[[-42  19]
 [ 31  12]
 [  2  12]
 [  8  10]]
->
[[-42  19]
 [ 31  12]]

[[  2  30 -30]
 [-31  35 -40]]
->
[[  2  30]
 [-31  35]]

[[42 19 -5  5 17]
 [ 2  3 18 17  1]
 [-1  3 13 15  1]
 [45 20 -5  5 19]]
->
[[42 19]
 [ 2  3]]

[[ 28 -12  26 -44  23]
 [-11 -14  -5  32 -19]
 [-28  -4 -13  35  -2]]
->
[[ 28 -12]
 [-11 -14]]

[[ 15 -25 -34   7]
 [ 39 -18 -54  30]]
->
[[ 15 -25]
 [ 39 -18]]

[[ -5   0 -21  43]
 [-17  12  -7  39]
 [-19  -8  -4 -11]
 [-22  -1   1  -7]
 [-22  -2   0  -8]]
->
[[ -5   0]
 [-17  12]]

[[-36  24   7  18]
 [ 26 -44   4  34]
 [-40  16  23   3]
 [ 29  42  -5 -12]
 [ 41  50 -21  10]]
->
[[-36  24]
 [ 26 -44]]

[[  7 -47  24]
 [-28 -31  16]
 [-41  13 -26]]
->
[[  7 -47]
 [-28 -31]]

[[  4  -9  27]
 [-27 -12  10]
 [-14 -11 -31]
 [ 39  -3  10]
 [  9 -12  -8]]
->
[[  4  -9]
 [-27 -12]]
---
[[ 21  19 -21  30  12  33   2   6 -32  40  37]
 [  9  38  26  12 -13 -23   8 -37  -8  33 -40]
 [ 11  -9 -17 -37 -24  31 -35 -12 -19 -33 -38]
 [-10   2  37 -29 -35 -12 -33  10 -50 -14  -5]
 [  2 -21 -30  -7  26  37  37  21 -28  36   1]
 [ 24   1 -16 -21 -22 -49  21  -8  50   9  21]
 [-15  -4 -42  29 -37 -13 -21 -11 -14 -34 -33]]
->
[[-10   2  37 -29 -35 -12 -33  10 -50 -14  -5]
 [  9  38  26  12 -13 -23   8 -37  -8  33 -40]
 [ 24   1 -16 -21 -22 -49  21  -8  50   9  21]
 [ 11  -9 -17 -37 -24  31 -35 -12 -19 -33 -38]
 [ 21  19 -21  30  12  33   2   6 -32  40  37]
 [  2 -21 -30  -7  26  37  37  21 -28  36   1]
 [-15  -4 -42  29 -37 -13 -21 -11 -14 -34 -33]]

[[  8   1  15 -15   3   2 -25  -3  -6  10   9  -5  -2  -4]
 [-15  -2   9  -2  10 -13   6  -2   0  28  12   5 -18 -18]
 [  4 -30  -7 -16  -4 -10  -1 -45   7   7   6 -16  21  23]
 [ 14   5  31  14 -14   2  -6 -10  30  12   8 -21 -14 -12]
 [ 17   2 -13  -3 -27 -22  -2  15   8  -9  -5 -20   2  10]
 [ -4   9  13  -5   6  -8   7  32   4 -13   1  -2 -18   4]]
->
[[ 14   5  31  14 -14   2  -6 -10  30  12   8 -21 -14 -12]
 [  8   1  15 -15   3   2 -25  -3  -6  10   9  -5  -2  -4]
 [ -4   9  13  -5   6  -8   7  32   4 -13   1  -2 -18   4]
 [-15  -2   9  -2  10 -13   6  -2   0  28  12   5 -18 -18]
 [  4 -30  -7 -16  -4 -10  -1 -45   7   7   6 -16  21  23]
 [ 17   2 -13  -3 -27 -22  -2  15   8  -9  -5 -20   2  10]]

[[ 29   9  13]
 [ -8  15 -30]
 [ 15   3  18]
 [ 45  -2  17]
 [ 13   8  26]]
->
[[ 13   8  26]
 [ 15   3  18]
 [ 45  -2  17]
 [ 29   9  13]
 [ -8  15 -30]]

[[ 30  -9  -1  26  19  13 -26 -27   9 -14]
 [-31   9  -5  -2 -25   7 -47  43 -37   0]
 [ -4 -25   7  26   8  13 -24  18 -37 -14]
 [ 30  -8   4   3  19  -4  31 -27  25  -1]
 [ 18  20  -9 -10 -16  -4 -48   2  25   9]]
->
[[ -4 -25   7  26   8  13 -24  18 -37 -14]
 [ 30  -8   4   3  19  -4  31 -27  25  -1]
 [ 30  -9  -1  26  19  13 -26 -27   9 -14]
 [-31   9  -5  -2 -25   7 -47  43 -37   0]
 [ 18  20  -9 -10 -16  -4 -48   2  25   9]]

[[ 10  -4  -1   1   9  -7   5  -7  -1 -14  -2   9 -34  20 -37   7]
 [ -9 -13 -12 -14  -8 -32  -9 -27 -21 -26 -19  -6 -34  -3 -32  -8]
 [ -3 -10   1   1  -2   1  -9   1   1  -2  -8  -8 -42   0 -40  -9]
 [  1  -7  -5  -5   3 -22   0 -19 -11 -23  -6   6 -24  14 -26   3]
 [ -9  -5  19  14  -3  18   1  13  20  22  -1  -3  22 -16  31  -8]
 [  8   3  13   7   2  18  14  15  25  18  -4   6  -1  -8   2   2]]
->
[[ -9  -5  19  14  -3  18   1  13  20  22  -1  -3  22 -16  31  -8]
 [  8   3  13   7   2  18  14  15  25  18  -4   6  -1  -8   2   2]
 [ -3 -10   1   1  -2   1  -9   1   1  -2  -8  -8 -42   0 -40  -9]
 [ 10  -4  -1   1   9  -7   5  -7  -1 -14  -2   9 -34  20 -37   7]
 [  1  -7  -5  -5   3 -22   0 -19 -11 -23  -6   6 -24  14 -26   3]
 [ -9 -13 -12 -14  -8 -32  -9 -27 -21 -26 -19  -6 -34  -3 -32  -8]]

[[ 30   0  31 -16   4 -10   3  48   2]
 [ 40 -47 -31   5  -7 -27  35 -14 -47]
 [ -3 -31 -34  15 -37  40   6 -13   2]
 [ 39  41  50  10 -50 -36  -2 -17  33]
 [ 45 -41  -8  -7 -36 -43  -4   4   6]]
->
[[ 39  41  50  10 -50 -36  -2 -17  33]
 [ 30   0  31 -16   4 -10   3  48   2]
 [ 45 -41  -8  -7 -36 -43  -4   4   6]
 [ 40 -47 -31   5  -7 -27  35 -14 -47]
 [ -3 -31 -34  15 -37  40   6 -13   2]]
---
[[-24 -38 -24 -18 -31]
 [-30 -32   5   1 -33]
 [-15 -53 -33 -53 -24]
 [-27 -11   4  16 -27]
 [ 14  12  27  32  10]]
->
[[-38 -24]
 [-32   5]]

[[ 24  25  48]
 [-35  -5   0]
 [-34 -10  -9]]
->
[[25 48]
 [-5  0]]

[[-27  30  -2  24  23]
 [ -4  15 -25   2  30]
 [-18 -16  48 -14  10]
 [ 17 -23  11  30 -15]
 [-21   5 -25  -1 -17]]
->
[[ 30  -2]
 [ 15 -25]]

[[  3 -30  -5]
 [-13  10 -21]
 [ 40 -37  33]
 [-12 -16 -21]
 [ 10   1  15]]
->
[[-30  -5]
 [ 10 -21]]

[[ 13  -6   8]
 [ 36 -53 -15]
 [ -4  -4  -8]
 [ -3  -7  -6]]
->
[[ -6   8]
 [-53 -15]]

[[-11   3  14 -15 -15]
 [ 14  -3 -13  12  12]
 [-11   4  28 -33 -33]
 [ 42  -5 -22  18  18]
 [  0   1  12 -14 -14]]
->
[[  3  14]
 [ -3 -13]]

[[ -9 -22  11 -24]
 [  3   6 -12 -25]
 [ 45 -10  -5 -20]
 [-46  28  -7 -25]
 [ 33   4  12 -11]]
->
[[-22  11]
 [  6 -12]]

[[ 25   4  -3]
 [ 16  -8 -50]
 [-47  11  44]
 [-38  11  26]]
->
[[  4  -3]
 [ -8 -50]]
